Where the symbols take the nodes:
BN: h>LB, g>TG, l>HZ, a>HL, o>NB
LL: h>NR, g>TP, l>QH, a>GN, o>QB
QZ: h>MJ, g>LM, l>DQ, a>GB, o>QH
CQ: h>HZ, g>ZB, l>NC, a>BC, o>BN
BF: h>JM, g>JL, l>FP, a>NC, o>TT
GB: h>FQ, g>QZ, l>LP, a>NQ, o>GR
MJ: h>SN, g>NG, l>NS, a>FQ, o>MB
QT: h>MZ, g>BM, l>ZL, a>NT, o>FD
QC: h>FD, g>GM, l>QT, a>ZG, o>BR
PR: h>QC, g>FF, l>DG, a>JF, o>RM
RM: h>BR, g>SM, l>QC, a>PF, o>QL
JM: h>BD, g>GF, l>GN, a>SQ, o>BT
CL: h>PF, g>NS, l>JF, a>JH, o>DZ
TG: h>MC, g>BC, l>TT, a>BN, o>JZ
HP: h>PR, g>PF, l>BZ, a>QL, o>NS
QB: h>MG, g>GS, l>NR, a>BD, o>FP
MG: h>GR, g>ZC, l>GB, a>TP, o>GN
FB: h>GS, g>FP, l>TP, a>GF, o>SQ
PG: h>SM, g>QL, l>FF, a>NS, o>JH
FF: h>GM, g>BR, l>QF, a>PR, o>SM
SN: h>QL, g>JH, l>RM, a>DZ, o>LP
DQ: h>NS, g>DZ, l>HP, a>LP, o>MJ
DZ: h>PG, g>SN, l>PF, a>DQ, o>NG
BR: h>RH, g>BZ, l>FD, a>FF, o>JF
TB: h>GD, g>GJ, l>CG, a>BM, o>NT
NR: h>GB, g>DM, l>MB, a>QR, o>MG
SM: h>BZ, g>JF, l>GM, a>RM, o>HP
LM: h>NG, g>MB, l>DZ, a>QZ, o>NQ
ZB: h>TT, g>LB, l>BF, a>CQ, o>TG
ZP: h>BN, g>TJ, l>CQ, a>HM, o>CG
MC: h>NC, g>ZH, l>BT, a>LB, o>CQ
SR: h>HS, g>NC, l>GF, a>TT, o>ZH
TT: h>BT, g>SR, l>JM, a>HZ, o>MC
CG: h>NB, g>BQ, l>BN, a>CD, o>GD
FQ: h>DZ, g>MJ, l>CL, a>HB, o>LM
GF: h>QB, g>FB, l>LL, a>JM, o>HS
QL: h>JF, g>HP, l>BR, a>PG, o>CL
GN: h>QR, g>LL, l>GR, a>GS, o>BD
ZG: h>QF, g>QC, l>NT, a>BZ, o>FF
HM: h>HL, g>ZP, l>BC, a>BQ, o>CD
FP: h>GN, g>FS, l>MG, a>FB, o>JM
BD: h>TP, g>QB, l>QR, a>FS, o>FB
RH: h>NT, g>DG, l>TB, a>GM, o>ZG
QH: h>MB, g>NQ, l>MJ, a>GR, o>NR
NB: h>BC, g>JZ, l>LB, a>TJ, o>HM
BT: h>FB, g>HS, l>BD, a>JL, o>NC
LP: h>CL, g>DQ, l>QL, a>NG, o>FQ
HB: h>DQ, g>FQ, l>JH, a>MB, o>QZ
MZ: h>CG, g>HN, l>ZP, a>FH, o>TB
HL: h>ZB, g>BN, l>ZH, a>JZ, o>TJ
GM: h>TH, g>RH, l>BM, a>QC, o>BZ
GD: h>HM, g>ZL, l>NB, a>HN, o>FH
NT: h>FH, g>QT, l>GD, a>TH, o>QF
GJ: h>ZL, g>FH, l>BQ, a>TB, o>QT
CD: h>TJ, g>CG, l>HL, a>ZL, o>HN
BQ: h>JZ, g>HM, l>TG, a>CG, o>ZL
BZ: h>DG, g>ZG, l>TH, a>BR, o>PR
FD: h>TB, g>TH, l>MZ, a>QF, o>RH
DM: h>QZ, g>GR, l>HB, a>NR, o>ZC
TH: h>GJ, g>NT, l>HN, a>FD, o>DG
HZ: h>JL, g>TT, l>SQ, a>ZH, o>LB
HN: h>BQ, g>GD, l>TJ, a>MZ, o>GJ
BC: h>ZH, g>CQ, l>SR, a>TG, o>HL
GR: h>LM, g>QH, l>FQ, a>DM, o>QR
NG: h>JH, g>LP, l>PG, a>MJ, o>HB
FH: h>CD, g>MZ, l>HM, a>GJ, o>BM
ZL: h>ZP, g>CD, l>JZ, a>GD, o>MZ
ZH: h>BF, g>HZ, l>HS, a>MC, o>ZB
LB: h>SR, g>MC, l>JL, a>ZB, o>BC
SQ: h>FS, g>JM, l>GS, a>HS, o>JL
JZ: h>CQ, g>HL, l>MC, a>NB, o>ZP
QR: h>NQ, g>NR, l>LM, a>ZC, o>TP
HS: h>FP, g>SQ, l>QB, a>BT, o>BF
QF: h>BM, g>FD, l>FH, a>DG, o>GM
TJ: h>TG, g>NB, l>ZB, a>ZP, o>BQ
GS: h>ZC, g>GN, l>DM, a>QB, o>FS
DG: h>QT, g>QF, l>GJ, a>RH, o>QC
TP: h>DM, g>MG, l>NQ, a>LL, o>GS
ZC: h>QH, g>QR, l>QZ, a>MG, o>LL
NS: h>RM, g>PG, l>PR, a>CL, o>SN
JH: h>HP, g>CL, l>SM, a>SN, o>DQ
FS: h>LL, g>BD, l>ZC, a>FP, o>GF
NC: h>SQ, g>BF, l>FB, a>SR, o>HZ
JF: h>ZG, g>PR, l>RH, a>SM, o>PF
NQ: h>HB, g>GB, l>NG, a>QH, o>DM
MB: h>LP, g>HB, l>SN, a>LM, o>GB
JL: h>GF, g>BT, l>FS, a>BF, o>SR
PF: h>FF, g>RM, l>ZG, a>HP, o>PG
BM: h>HN, g>TB, l>CD, a>QT, o>TH

The rows follow the links: the fewer symbols apart two nodes are, the more alike their rows tend to be.

Each row is also shifted at random along 6 hidden directions that mean nothing.

Some nodes, each with a row of numbers:
ZP [ -3 -15  13  10 -25  11  -2  13  -4  23 -15  17 -22 -10  24   6 -27  -6 -27  -6   5 -19  -4  -3  32   8  10  18 -17 -29  23 -33  16 -16   1  -9   9 -12 -22  -5 -19]
CG [  7 -39  15   6 -13 -14  -3  16 -26  33 -57  14 -14 -11  23   4 -19 -12 -25  -4  13  -8  16  43  33 -20 -39  12 -37   3  21   4  22 -14  21 -13   7 -19 -13 -61 -31]
NG [-28  15 -29 -12  10   2   0  -1  15 -25   9 -26   4  21 -17  25  34  72   2  24  11   9 -34 -53 -24 -35  -6  -3  38  21 -24  44 -21   8  55  18  14  13  30 -28   8]
DQ [-98   2 -29 -24  37 -25  17   2  -9 -17 -64 -12 -21  27  -7  49  39 -39 -12   1  -7   3  58   5 -15  47 -39 -21 -33 -26  -8 -74 -26  24 -48  16   7  -1  23  11  27]
FP [ 12   3  -8   2 -15 -10   2 -30  25 -30  -6   6 -38  -6 -24 -11 -22  69  25 -19 -16  22 -25 -15 -19  19   6   9   8 -18 -17 -50  13 -11 -26  19 -31  21 -15  42  30]
HB [ -8  25 -17 -13  31  -5   9  -6   2 -22  38  -8  35  11 -22  28  30 -59  15   9   0  12  41   8 -36   9  -2 -24  19   9 -21  -8 -39  28 -28   3  -2  14  17  20  28]
QL [-44  -2  -1 -35  34 -12  35  17  18   8   8 -22 -15  19   7 -12  29  -9   9 -37  -8  -3  10 -12   0  27   9 -30   0   2  17 -48 -18  36 -38  -9  21  13  26  49   1]
LL [-34   3 -13 -10   6   3   4 -27   8 -28  51  14  18  -7 -29  22  -5 -63  24   3   8  23  29  43 -36 -23 -14  -3  16   9 -32 -33  13  10 -11   1 -24   4  -4 -11  36]
FF [-97 -16  -7 -23  27   7   5  28 -17  22   9 -15 -33  14  22   1  31  30  -7   7 -22  -8  -9   0  19  16 -22 -13   3  -3  26 -76  44  21 -47  -1  33  12  17  42  -8]
JZ [ 28  -9  12  13 -17  18  -8   5 -15  22  22  28 -16 -21  22   8 -29 -27 -14   5  -6 -14   5  30  25   7   1  16  -7 -25  16 -65  42 -18 -32  -9   0  -3 -27  20  -8]
TB [ 68  15  21  -4   3  -1  14  26   0  38  46   5  15  -2  33  17  -2 -34 -19 -14  -9 -33  25 -16  33  33  34  -5  20 -27  40 -48 -41   9 -47 -23  21  19  -7  64 -22]
TP [-39   5 -33  -3 -11  26 -12 -24  17 -38  39   5  -5   3 -27  30   0  30   4  29  15  18 -25 -18 -32 -41  -4  18  29   1 -41 -12  33 -12  41  21 -15  -2   2 -32  32]
HM [-37  -8  13   2 -13   5   4  14  -7  27  -3  24 -16  -9  29  30 -25 -41 -29 -11   0 -24  27  10  31  21   7  13 -12 -38  28 -72   1  -9 -27 -12   8  -4 -21  16 -14]
BT [174   8   9  15 -32  -2 -13 -27  23 -19  24   4  -1 -24 -22 -37 -34  80  30  -9  -5  16 -50 -11 -12 -18  21  18  31  12 -14  39   2 -23  18   9 -33  18 -20  15   7]
QR [ 33   0 -21   1   2  14  -7 -23   4 -31   2  -1  -3   4 -29  -7   6  -7  15  13   3  25  -9  10 -32 -11 -15   1 -13  10 -34   4  38  -1   8  18 -19 -13   5 -25  32]
CD [-15 -15  42   1  -6 -30  19  13   0  38   8  11  31 -19  19 -31 -25 -57   8 -46   3 -15  30  43  27  -9  12 -10   0  21  35  36 -43   4  -3 -39  -2   6 -20   0 -37]
JL [ 39  -1   3  25 -26 -18 -14 -29   1 -20 -59  16  -7 -14 -15  -5 -30  15   6  -3  -2  13   8   9  -8  19  -3  15 -26 -17 -16  18 -11 -22  -1  19 -36  -9 -23  -8  18]
SR [ -2   7  10  29 -23 -12 -16 -22  -8  -8 -32  21  -5 -19  -7   0 -30 -13   7   7 -11  10  21  25  -6  27  -6  12 -18 -20  -8  -8 -11 -22 -34  10 -33   1 -29  16  14]
BN [107 -21  12  20 -25  20 -24  -2 -17  18   2  22 -21 -22  14 -28 -31  24  -2   7 -10   0 -27  24  19  -7  -8  22 -17  -7  10 -23  69 -24 -15   0  -7  -9 -22   0 -13]
HP [ 12 -25  16 -32  44 -30  34  18   2  14  -1 -22   2   6   0 -60  23 -19  33 -48 -12   9  13  42  -1   0 -22 -40 -10  49  14   0   7  41 -33 -22  11  13  22  16 -18]
BZ [-46  -1  11 -14  24   4  16  27 -10  26   8 -14   6  14  21 -22  23 -25  -6  -8 -11 -17   3  -7  19  16  11 -19  -9   9  26   3  -1  19 -20 -16  25  -2  17  27 -23]
CL [ -9  16  -8 -34  22  -8  37  13  29  -8 -12 -24 -13  28  -4   3  28  10  -6 -28  -2 -12  -1 -56  -9  38  28 -23  -3 -17   3 -28 -38  27  -9   2  17   1  23  37   7]
HZ [-12  22   9  28 -26   1 -19 -20  -9  -7  29  30  42 -23  -9  27 -34 -67  -1  19   9  -3  32  24  -7  -8  13  17  10  -9 -13  33 -34 -20  12  -6 -23  -4 -29 -16   6]
TT [ 38   0  25  29 -18 -23 -13 -25  -9  -5 -26  21   3 -26 -11 -42 -35 -19  29 -20 -28  14  24  55  -3  42  -1   0 -25  -6   4  -2  -4 -11 -65  -2 -38  11 -29  47   8]
GM [-55 -10  -4   0   3  13 -14  32 -25  24 -41 -16 -10  20  25   5  23  27 -33  30   1 -20 -17 -27  27  -5 -13   2 -21  -3  18  30  20  -2  32   1  34 -22  18 -36 -27]
MB [-11  29 -37  -6  12  14   1  -8   7 -37 -45 -14  -9  28 -18  28  32  13 -14  24   6   3  -3 -55 -27  29   5  -5 -21 -24 -28  11 -15   4  15  31   0 -18  20  -8  30]
BQ [ 72 -28  28   3  -9  -7   3  13  -6  33  14  15  -9 -20  23 -26 -25  -9   2 -25  -7 -11   2  39  33  -3  -7   4  -1   6  33 -31  23  -5 -28 -23   2   8 -18  11 -27]

Start here and follow the symbols in turn, left to right. Where do you end up?
Answer with the node's name.
[ 17 -28   6 -30  26 -11  23  24   4  17 -25 -33 -46  13  12 -77  22  78  21 -34 -31   3 -44  -5  17  26  -9 -25 -15  20  25 -32  49  26 -47  -1  21  11  25  53 -20]
a l l h o g -> GJ
[ 53  15   3  11 -20  -8   2 -27  21 -26   2  14  -7 -13 -19   0 -28  12  17 -16  -5   7   3 -11 -14  25  23  11   6 -22 -15 -23 -28 -13 -20   9 -30  13 -22  37  24]
l l g g h l -> SN
[ 18  14  25  -5 -12   2  24  19  20  30  40  14   8  -1  30  18 -20 -45 -24 -35  -2 -42  22 -28  32  37  53   0  16 -43  36 -50 -57  -1 -31 -26  13  12 -19  63 -20]
h h l h h a -> JM
[ 12 -10  -3  -4  20  12  -8  31 -36  31 -11   0 -13  13  32  25  26 -24 -28  29 -13 -15  19  10  28  24 -24  -7 -16 -15  26 -56  33   9 -41  -2  31  -7  10  13 -13]
g o a o a l -> DG
[-32 -11 -11 -28  27 -27  18   6   9  -8  -5 -27  -5  18  -9  -9  32  44  20 -15  -7  10  -5  -4 -14  -9 -22 -21  19  29  -1  -4 -12  26  -4   2  11  22  28   8   4]
g l h a l h -> TB
[  3  -8   5 -24  20  -3  31  18  24   5 -47 -36  -7  25   5 -52  25  29  -4 -35  10  -9 -38 -47   6  -1  21 -21 -32  19   8  73 -13  22  53  -7  21 -23  30 -28 -22]
h g o l -> RH
[-103   -5    5  -27   19   -6   30   20   24    8  -25  -34  -26   22   11  -48   25   66    3  -34   -7   -9  -43  -54   13   19   22  -20   -9   10   23   12   -9   19    4   -4   21    5   26   29  -18]
g l l h h g -> HM
[ -2  15  21   2  -5   0   3  24   1  32  39  -8  17   4  29  -6   4  31 -12  -2  -6 -28 -22 -41  32   8  34  -4  33  -2  34  22 -40   4  -1 -19  27  20   1  43 -35]
g h l o h -> NB
[  4  15  -5 -10  24 -18  14  -6  11 -22  -3 -25  34  11 -24 -15  27  -6  25 -10   6  15   4  -8 -31 -13  -1 -22  10  40 -20  81 -49  19  32  -1   0   5  24 -22   3]
h l g o g -> PF
[ 69  16  -5  28 -27  36 -34 -10 -18   1  46  35  11 -14   5  55 -26 -41 -26  48   5  -8  13   8   8  -3   6  32  10 -36  -9 -44  30 -31  -6   9 -11 -12 -29  -3  12]
l g h l a -> LL
[ 39  21 -28 -10  19   0  10  -6   6 -30 -54 -17  -7  29 -18  20  33  -9 -11  11   4   5  11 -42 -27  35   1 -12 -32 -19 -22   4 -21  12   1  26   3 -20  22  -6  26]
g l l g -> FF
[-29  -2   8  -3  16   5  -9  29 -24  36  47  -7  13   4  28  10  21   5 -10  23  -9 -15   0   6  24 -11  -5  -8  34  16  28  -7   5   9 -16 -16  31  20   8  19 -27]
l o a g g o o -> DG
[-38   1  23  27 -28   7 -17  -9  -8  12  24  22  20 -25   7 -16 -36 -22   0   6   0  -6  -3  21  14 -12  14  14   3   3   3  29   8 -24   9 -10 -14  -5 -27  -6 -14]
l o a o -> CQ
[ 29  13   7  28 -26  -9  -9 -26  -2 -17 -51  23  21 -12 -12  21 -29 -53  -5   7  15   4  32  12 -13  10   6  15 -31 -18 -21  50 -39 -26  25  10 -30 -26 -23 -41  13]
h g g g -> FP
